Below is a small trained network, with its code and all its weights. Each question gives an input and a target symbol and asks what happens when units are switched off, that is, made to give their printed mean instead of their output.

import numpy as np


def w(rows, s, z=0):
    codes = np.array(rows[::2]) - 128.0
    scale = np.full(codes.shape[1], s)
    scale[-1] = z or s
    return codes * scale


def norm(h):
    return h / np.sqrt((h * h).mean(-1, keepdims=True) + 1e-5)


def f(y):
    return y / 2 * (1 + np.tanh(0.7978845608 * (y + 0.044715 * y**3)))


def softmax(a):
    e = np.exp(a - a.max(-1, keepdims=True))
    return e / e.sum(-1, keepdims=True)


def log_softmax(a):
    a = a - a.max(-1, keepdims=True)
    return a - np.log(np.exp(a).sum(-1, keepdims=True))


def net(x, mask):
    ids = ['βζθσφψ'.index(c) for c in x.split()]
    T = len(ids)
    res = E[ids] + P[:T]
    u = 0
    for l in range(2):
        q, k, v = (norm(res) @ M[l].T for M in (Q, K, V))
        z = softmax(np.where(np.tri(T) > 0, q @ k.T / 2**0.5, -1e9)) @ v
        res = res + np.where(mask[u], z, O[l][:, -1]) @ O[l][:, :-1]
        u += 1
        y = f(norm(res) @ A[l][:, :-1].T + A[l][:, -1])
        res = res + np.where(mask[u : u + 8], y, B[l][:, -1]) @ B[l][:, :-1]
        u += 8
    return log_softmax(norm(res)[-1] @ U[:, :-1].T + U[:, -1])


Q, K, V, O, A, B = {}, {}, {}, {}, {}, {}
E = w([
[90,150,104],'β',
[21,83,164],'ζ',
[30,78,114],'θ',
[14,163,217],'σ',
[130,121,62],'φ',
[3,66,85],'ψ',
],0.0079)
P = w([
[127,118,164],'0',
[177,126,59],'1',
[131,87,87],'2',
[132,128,164],'3',
[127,151,50],'4',
[140,88,87],'5',
[132,133,162],'6',
[113,161,41],'7',
[152,91,83],'8',
[132,135,162],'9',
[128,177,2],'10',
[160,96,83],'11',
],0.0091)
Q[0] = w([
[63,86,68],'0.h1',
[255,87,90],'0.h1',
],0.0062)
K[0] = w([
[167,129,254],'0.h1',
[179,101,58],'0.h1',
],0.0056)
V[0] = w([
[221,194,15],'0.h1',
[95,78,1],'0.h1',
],0.0041)
O[0] = w([
[147,52,176,2],'0.h1',
[201,3,181,217],'0.h1',
],0.0044,0.0029)
A[0] = w([
[255,79,97,183],'0.n1',
[142,59,199,166],'0.n2',
[86,146,50,101],'0.n3',
[80,131,52,211],'0.n4',
[52,102,144,189],'0.n5',
[110,128,150,113],'0.n6',
[49,91,83,193],'0.n7',
[142,246,101,252],'0.n8',
],0.0076,0.0022)
B[0] = w([
[144,168,149,182],'0.n1',
[140,197,136,141],'0.n2',
[235,115,147,195],'0.n3',
[185,161,127,242],'0.n4',
[180,150,84,209],'0.n5',
[159,105,78,128],'0.n6',
[153,162,133,255],'0.n7',
[108,254,92,162],'0.n8',
],0.0072,0.0053)
Q[1] = w([
[78,1,112],'1.h1',
[220,156,55],'1.h1',
],0.0043)
K[1] = w([
[131,129,59],'1.h1',
[254,125,99],'1.h1',
],0.0094)
V[1] = w([
[214,73,180],'1.h1',
[100,2,72],'1.h1',
],0.0044)
O[1] = w([
[227,254,162,160],'1.h1',
[63,148,11,6],'1.h1',
],0.004,0.0019)
A[1] = w([
[115,138,116,130],'1.n1',
[161,48,128,172],'1.n2',
[149,144,111,89],'1.n3',
[65,134,166,139],'1.n4',
[135,153,135,135],'1.n5',
[147,167,129,131],'1.n6',
[95,1,136,252],'1.n7',
[167,138,173,45],'1.n8',
],0.014,0.0034)
B[1] = w([
[209,103,99,135],'1.n1',
[128,204,223,199],'1.n2',
[100,84,72,202],'1.n3',
[97,39,42,159],'1.n4',
[186,34,159,185],'1.n5',
[172,8,141,255],'1.n6',
[253,37,248,145],'1.n7',
[160,151,186,152],'1.n8',
],0.0036,0.0033)
U = w([
[150,76,116,111],'β',
[142,133,34,91],'ζ',
[81,143,163,254],'θ',
[137,245,80,111],'σ',
[168,150,253,115],'φ',
[103,42,126,171],'ψ',
],0.013,0.0067)

Each question gives the input, a string of symbols that net reads in full, and the target symbol t.
The units are the heads (2 rows each of Q, K, V and O) and the neurons (one row each of A and B). Each row of codes is followed by its name. A weight is (code - 128) times the scale printed after its matrix; where a second scale follows, it is the last column's (O, A, B and U).
mask holds one flag per unit, layer by layer, with each layer's heads first. A switched-off unit (its flag False) gives its mean, the last column of its rows in O or B, instead of its output. The means were averaged over made-up inputs and are rounded, as every weight is.
A unit's drop is (log p(t) with every unit on - log p(t) with that unit switched off) / (log p(t) with every unit on - log p(t) with every unit switched off).
The circuit of an input: a set's keep is (log p(t) with only the set's units on - log p(t) with every unit switched off) / (log p(t) with every unit on - log p(t) with every unit switched off). Starting from the 12 units with the biggest drops (on a tie, the unit counted first), units are removed one at a time, each time the one whose removal leaves the highest keep (on an exact tie, the one counted first), for as long as the keep stays at least 0.8.
units of the circuit, in order: the units of the circuit, biggest drop first
unit that matters most: the unit with the biggest drop
k most important neurons: the k neurons with the biggest drops, biggest first
top k neurons in layer l: the k neurons of layer l with the biggest drops, biggest first
drop when u is switched off: that unit's drop, to one decimal
input ζ φ ζ, target ζ: units of the circuit, in order => (0.h1; 0.n5)
input θ ψ σ, target ζ: unit that matters most => 0.n1
input φ ζ φ ζ β ζ, target ζ: units of the circuit, in order => (1.h1; 0.h1; 1.n7)
input ζ φ ψ φ ζ ψ, target φ: top 2 neurons in layer 0 => (0.n8; 0.n1)
input φ ψ β φ σ σ ψ φ θ φ φ θ, target φ: 2 most important neurons => (0.n8; 1.n2)
input ψ σ σ, target ψ: units of the circuit, in order => (1.h1; 0.n3; 1.n4)
input φ ζ ζ ψ β σ σ ζ σ σ θ σ, target σ: units of the circuit, in order => (0.h1; 0.n8)
input φ φ β σ, target θ: top 2 neurons in layer 1 => (1.n4; 1.n7)
input σ ζ σ φ φ θ ζ, target ψ: 2 most important neurons => (0.n3; 1.n4)
input β β ψ β σ σ, target β: 3 most important neurons => (0.n5; 0.n1; 1.n2)
input φ σ φ β θ φ ζ, target ψ: 3 most important neurons => (0.n3; 0.n4; 1.n4)
input σ σ σ ζ σ ψ φ φ ζ, target φ: 2 most important neurons => (0.n8; 1.n2)
input φ ζ θ σ θ ζ φ, target φ: 2 most important neurons => (0.n5; 0.n1)
input ζ θ ψ θ β θ ζ φ φ θ, target β: unit that matters most => 0.n5
input ζ φ σ, target ζ: top 2 neurons in layer 1 => (1.n2; 1.n6)
input φ β φ φ φ σ ζ φ β σ, target θ: 3 most important neurons => (0.n3; 0.n4; 1.n4)
input β φ σ ψ ζ ψ σ φ σ, target σ: 3 most important neurons => (0.n5; 0.n8; 0.n3)
input φ ζ φ φ ζ ζ, target φ: top 2 neurons in layer 1 => (1.n2; 1.n7)
input ψ σ σ σ ψ β φ, target φ: drop when 1.n8 is switched off => 0.0
input φ φ θ, target φ: drop when 1.n2 is switched off => 0.2
input θ σ β σ θ ζ ψ, target ζ: unit that matters most => 0.n1
input ζ ψ φ θ σ ψ ψ, target ζ: drop when 0.n1 is switched off => 0.1
